Table B holds the same points as the rows below, measured another way and shuffled. Each row below is followed by which row of B it is.
(in the rows, 128 means zero)
B:
0: [121 176 158 146 141 163 156 134 184 138 137 116 103  83 121  62  99 132
 111 154 144 129 122 134]
1: [116 159 124  85 154 118  98 178  87 120 153 110 146 144 152  88 156 146
 115  94 140 157 118 169]
2: [146 143 129 134 109 143 133 121 133 127 149 113 105 153 148  82  95 129
 134 120 125 113 114 129]
3: [115 148 106 100 115 107 133 128 149  92 140 131 146 140 147  88 145 164
 113  90 133 148 143 143]
4: [124 141 129 126 122 134 145 151 138 116 100 128 140  92 118  96 150 173
 111 140 165 152 149 124]
5: [116 155 132 117 108 136 131 109 150 120 119 150 138 114 130  95 123 162
 136 121 122 142 139 109]
6: [144 165  79 102 142 121  92 177 165 121 140 167 106  92 145  76 139 142
 135 130 174 175 115 154]
7: [121 158  95  89 148 127  79 181 133 114 143 178 151  69 152  67 157 168
 121 119 169 167  79 151]
8: [134 164 108 109 111 136 149 106 180  98 129 158 112 109 132  67 112 173
 125 131 135 145 123 116]
9: [112 126 142 101 133 115 119 137 132 102 128 147 150  87 154  90 147 171
  90 120 165 140  90 125]
10: [ 86 159 163 148 145 166 148 143 195  85 148 120 130  94 113  47 117 157
  78 127 192 161 106 144]
11: [ 77 114 153  97 137 124 124 158  75  90 143 108 198 104 155  86 171 188
  85  87 150 147 106 145]
12: [120 123 104  93 104  99 106 147 111 117 117 165 165 121 161 124 173 175
 140  93 136 163 139 117]
13: [113 125 130 152 140 147 157 148 124 110 138  90 131 129 116  86 113 144
 120 110 172 136 148 153]
14: [116 101 123  88 137 108 117 134  73  98 132 132 172 117 141 142 161 153
  99 111 129 118 102 131]
15: [138 125 118 111 152 135 131 163  88 124 131 115 126 133 101 124 137 121
 117 123 155 142 129 144]
16: [139 157 138 108 134 138 148 103 113 146 137 120 106 157 120 126 102 111
 140 136  88 107 127 123]
17: [121 116 167 162 130 142 185 103 118 127 143  84 116 181 130 128 100 101
 116 133 106  99 125 111]
18: [139 158 112 114 154 146 137 198 178  96 138 136 102  49 127  46 147 135
  73 167 200 165  98 147]
19: [108 157 122  82 151  99 103 157 110 128 149 132 155 137 158 111 167 137
 118  90 107 145 113 143]
20: [127 135 154 156 150 151 164 126 128 127 145  83  99 157 114 106 100 120
 110 123 160 126 139 149]
21: [152 210  85  84 111 112 143 157 216 106 116 172 106  72 167   4 152 195
 113 145 149 174 122 115]
22: [120 105 118 108 126 121  91 177  65 126 138 145 167 132 154 125 163 156
 140  91 164 164 118 133]
23: [127 101 116 151 131 140 134 130 118 132 122 151 140 125 123 146 126 123
 152 119 146 137 130 118]
24: [142 128 117 131 115 133 154  92 147 117 128 112 106 163 110 135  98 117
 123 138 109 116 155 126]
25: [113 126 104 129 136 137 108 159 117 115 159 123 145 126 134  98 135 136
 141  87 159 144 133 156]
26: [109 138 144 159 119 151 147 110 164 116 141 128 128 150 129 100 102 141
 127 123 148 147 135 119]
27: [163 181 101 103 103 113 133 133 179 131 123 170 103  90 150  49 118 167
 137 148 129 146 113 104]
28: [131 124 120 156 109 122 152  96 165 126 118 111 111 154 117 147 108 112
 137 139 103 107 155 113]
29: [131 151 133 110 115 128 111 151 149 118 141 161 141  83 161  66 135 172
 105 135 161 149  89 128]
30: [131 195 159 123 134 151 163 129 173 120 151  99  94 133 143  34  92 141
 100 145 122 131 111 124]
31: [104 144 150 118 144 123 146 130 146 130 128 122 154 108 146 119 147 137
 116 118 109 120 130 131]
32: [146 155  86 124 111 117 141 126 192 121 107 172 124  95 126 100 136 152
 138 158 115 140 134 101]
33: [121 102 164 181 143 157 167 132 123 126 125 105 124 125 113 128 113 123
 110 147 169 123 116 119]
34: [123  97 102 117 135 131 104 134  83 129 127 151 152 139 103 180 139 115
 153 107 134 146 141 139]
35: [155 167 137 101 120 112 140 147 127 146 126 121 108 116 157  84 130 152
 120 137 123 128 124 121]
36: [136 122 127 142 111 118 123  99 143 125 154 130 118 187 159 121  99 119
 145 110 115 123 112 118]
37: [131 154 140 125 132 139 161 135 138  98 158 118 114 143 149  40 106 154
  98 111 169 145  97 127]
38: [102  85 102 110 144 120  70 195  66  94 146 136 173 115 138 118 174 174
 118  67 227 186 129 174]
39: [138 133 140 148 146 156 130 131 118 142 140 122  97 141 109 127  98  94
 131 148 133 125 102 132]
40: [112 101 113  93 138  97  97 146  83 126 130 155 172 114 165 161 178 138
 117 107 120 132 108 128]
41: [122  92 142 140 138 124 115 145  73 140 127 127 151 154 139 166 142 127
 130 116 149 135 118 125]
42: [ 93 119 148 131 141 138 116 167 105 127 127 119 165 100 134 132 155 152
 117  97 167 152 141 151]
43: [111 102 143 148 109 121 149 117 116 105 138 115 154 156 145 123 135 146
 120  96 144 129 135 111]
44: [145 168  81 116 122 129 118 148 180 128 132 136 112 111 136  72 114 144
 152 121 142 150 150 158]
45: [119 139 116  96 131 123 141 127  91 124 124 123 149 129 124 131 146 144
 127 107  97 118 141 134]
46: [136 153  77  87 130 104  92 164 127 126 113 174 143  82 135 108 172 160
 139 124 135 162 124 130]
47: [126 140 124 120 143 154 102 138 107 145 138 132 125 130 105 132 110 113
 149 127 129 144 131 152]
48: [117  97 119 149 110 123  90 109 130 127 144 158 149 132 148 157 121 116
 144 112 128 127  94 114]
49: [123 145 111  96 116 125  84 154 138 108 152 172 147 104 164  66 140 180
 133  97 179 175 108 146]
50: [110 115 131 102 116 115 133 120  77 118 119 130 164 127 130 131 161 164
 120 106 112 131 135 112]
51: [123 118 115 131 126 119 122 163 152 101 119 146 148  83 149  86 163 176
 105 132 188 166 114 122]
52: [124 157 119  99 153 135 150 121 146 107 148 109 102 144 128  98 114 123
 111 119 121 126 126 157]
53: [114 138 111 109 124 123 109 159 139 108 127 132 153 103 130  96 151 161
 121 110 159 164 149 154]
54: [161 146 122 121 102 117 157 102 148 127 102 149  96 115 131  95 115 150
 119 170 132 122 112  95]
55: [129 143 103 110 115 104 163 100 166  98 117 126 131 145 140 109 136 150
 115 118  90 122 145 112]
56: [113 161 112 108 140 137 132 149 149 105 158 116 133 137 153  67 123 158
 115  90 142 155 129 160]
57: [117 132 108 120 142 128  99 142 127 133 146 126 146 132 133 132 128 108
 140 109 102 119 117 154]
58: [133 121 131 157  82 129 166  81 159 118 123 140 129 153 140 105 100 148
 140 126 111 112 135  94]
59: [137 137 168 160  99 142 198  78 134 130 124  90 112 175 135 106  91 134
 131 132  91  95 146  91]

[103 136 130 120 138 119  92  81  99 139 122 118 146  90 114 159 123 122
 126]
3
[115 118 101 134 118 145 222  91  98 158 138 135 137 112 127 134 125 126
 133]
20
[115 128 136  88 143 163 241 149 128 129 139 141 138 114 148 121 128 116
 119]
17
[114 143 123 108 139  93 194 111 118 147 128 142 142 124 118 149 134 109
 115]
26
[124 126 112 139 126  85 100  65 102 125 119 104 129 114 126 143 115 135
 138]
44
[125 118 148 122 126 124 148 139 110 100  95 126 146 108 124 129 130 131
 134]
28
[134 127 122 137 125 172 148 114 171 141 130 131 127 123 119 115 150 122
 124]
41
[156 134 116 138 118 106  34 100 143 125 131 120 129 126 135 116 134 127
 133]
46
[146 133 120 141 107  87 116 137 129 160 135 129 133  93 108 136 129 124
 126]
4
[ 80 159 135  94 114 125  95 114 147 162 182 132 130 114  86 156 122 120
 122]
11
[ 87 132 110 126 138 113 107  44 133 136 132 120 124 107  92 146 116 140
 143]
25
[130 139 144 134 105 146 157 138  89 102 112 123 133 103 137 127 128 111
 128]
24
[121 114 109 112 137 148  79  93 137 128 159 126 143 145 138 142 136 123
 114]
19
[111 120 120 119 139 107 121 155 130 123 157 129 152 154 110 133 120 128
 111]
31
[ 91 152  99 177  95 142  54   9 155 180 122 111 107  77  67 153 140 133
 150]
38
[ 92 144 117 124 107 116 135  50 100 140 148 118 149 112 127 160 123 115
 125]
56
[114 134 118 146 100  98  69  79 122 138 129 113 132 101  96 155 125 129
 135]
53
[134 144 151  93 193  98 181 156 119 130 111 137 133 103 127 134 115 119
 117]
58
[135 137 117 131  96 117 130 102 130 110 141 130 104 154 113 128 128 119
 128]
47
[103 142 127 134 117  93  99  97 144 180 119 127 150  94 131 137 133 137
 141]
51
[118 126 127  56 124  82 217 121  96 166 157 149 136 141 186 155 113 118
 116]
30
[108 137 138 117 162 133 152 115 139 147 118 131 136  86 104 152 126 125
 122]
43
[161 124 140  84 190 127 252 187 118 131 139 140 132 109 136 129 112 108
 100]
59
[124 140 118 135 150 117 147 119 151 123 127 139 134 124 107 105 130 121
 126]
23
[120 134 146 105 143 128 112 139  91 108 120 124 155  97 139 128 121 119
 121]
55
[122 129 122 105 116 128 187 126 128 135 139 146 114 155 155 112 130 124
 131]
39
[115 139 150 106 168 152 163 100 124 123 110 122 128 122 152 146 136 119
 124]
36
[153 139 126 114 159  75 132 145 118 138 140 142 126 126 117 145 119 111
 108]
5
[ 95 126 131 118 114 135  90  91 129  97 130 118 128 158 119 133 121 140
 135]
57
[133 146 122 159 113 150  85 111 142  95 123 127 111 128  93 110 141 116
 130]
34
[154 140 121 142 167 129  59 113 156 134 127 116 132  96 113 138 138 119
 112]
12
[115 150 116 143 152  88  79  58 130 175 129 119 119 118 124 170 127 126
 126]
49
[ 94 141 121  73 161 106 205  87 101 194 149 150 131 108 168 146 111 123
 127]
37
[ 99 145 133 128 140 113  99 140 123 181 140 133 133 137 139 141 122 133
 127]
9
[117 133 135 135 145 164  41 131 162 121 147 121 133 140 120 115 143 130
 125]
40
[116 124 110 122  90 156  86  53 130 143 163 115 119 123 131 153 138 126
 127]
1
[ 54 148 111  95  93  47 185  91  96 200 144 160 157 123 124 176 122 124
 134]
10
[133 123 108 124  96 151 135  94 130 141 141 139 115 110 132 112 132 126
 140]
15
[ 95 150 151 126 155 135 106 114 151 123 101 125 123 150 130 138 132 136
 137]
48
[113 125 104  99 125  54 198 142 106 159 157 145 140 162 141 139 106 131
 123]
0
[117 138 109 155 104 106  74  44 120 147 120 112 136 119 164 138 135 130
 143]
6
[175 111 120 122 155 137 140 143 128 153 143 120 123 121 176 128 122 127
 114]
35
[170 139 145 109 158 114 154 184 114 150 126 136 121 117 180 104 122 119
 123]
54
[114 127 102 157 104 110 106 106 153 149 146 121 130 126  72 152 132 130
 120]
42
[156 122 126 101 152 145 175 156 109 105 154 139 119 156 157 110 120 112
 109]
16
[126 131 139 103 158 122 172 106 117 140 128 122 112 122 149 144 110 132
 130]
2
[138 138 109 137 144 144  85  73 181 151 141 119 109 100 107 136 141 123
 126]
22
[ 68 140 110 129  49  80 112  86 113 191 134 135 144  98 186 138 125 141
 157]
18
[143 144 139 111 132  78  98 146 114 115 106 125 152 120 156 107 126 124
 129]
32
[103 152 151 118 106 166  63 141 136 131 144 129 120 125 129 118 126 123
 132]
14
[ 92 130 120 136 111 143 135 100  69 127 144 131 140 130 146 138 124 122
 125]
52
[ 98 152 115 118 120  84  50  74 136 164 149 128 126 154 146 135 126 137
 138]
7
[170 135 131  97 166  77 121 136 115 152 130 125 126 128 185 127 115 125
 123]
27
[148 133 117  95 156  33 101 102  94 176 138 132 161 102 187 142 114 122
 118]
21
[ 98 131 109 122 115 101 174  82 113 157 138 126 127  98  88 138 110 133
 139]
13
[155 134 134 109 154 135 105 156 147 128 152 141 120 115 105 121 124 111
 113]
50
[104 136 120 117 114 120 217 142 140 162 136 146 137 123 121 111 132 129
 133]
33
[121 164 131 112 128  96 119 124 135 173 139 122 126 142 160 148 126 130
 127]
29
[144 127 124 113 144 136 104 145 120 104 154 131 123 132 111 113 112 120
 116]
45
[134 158 134 116 153  81 143 133  84 148 128 137 136 113 155 136 111 108
 117]
8
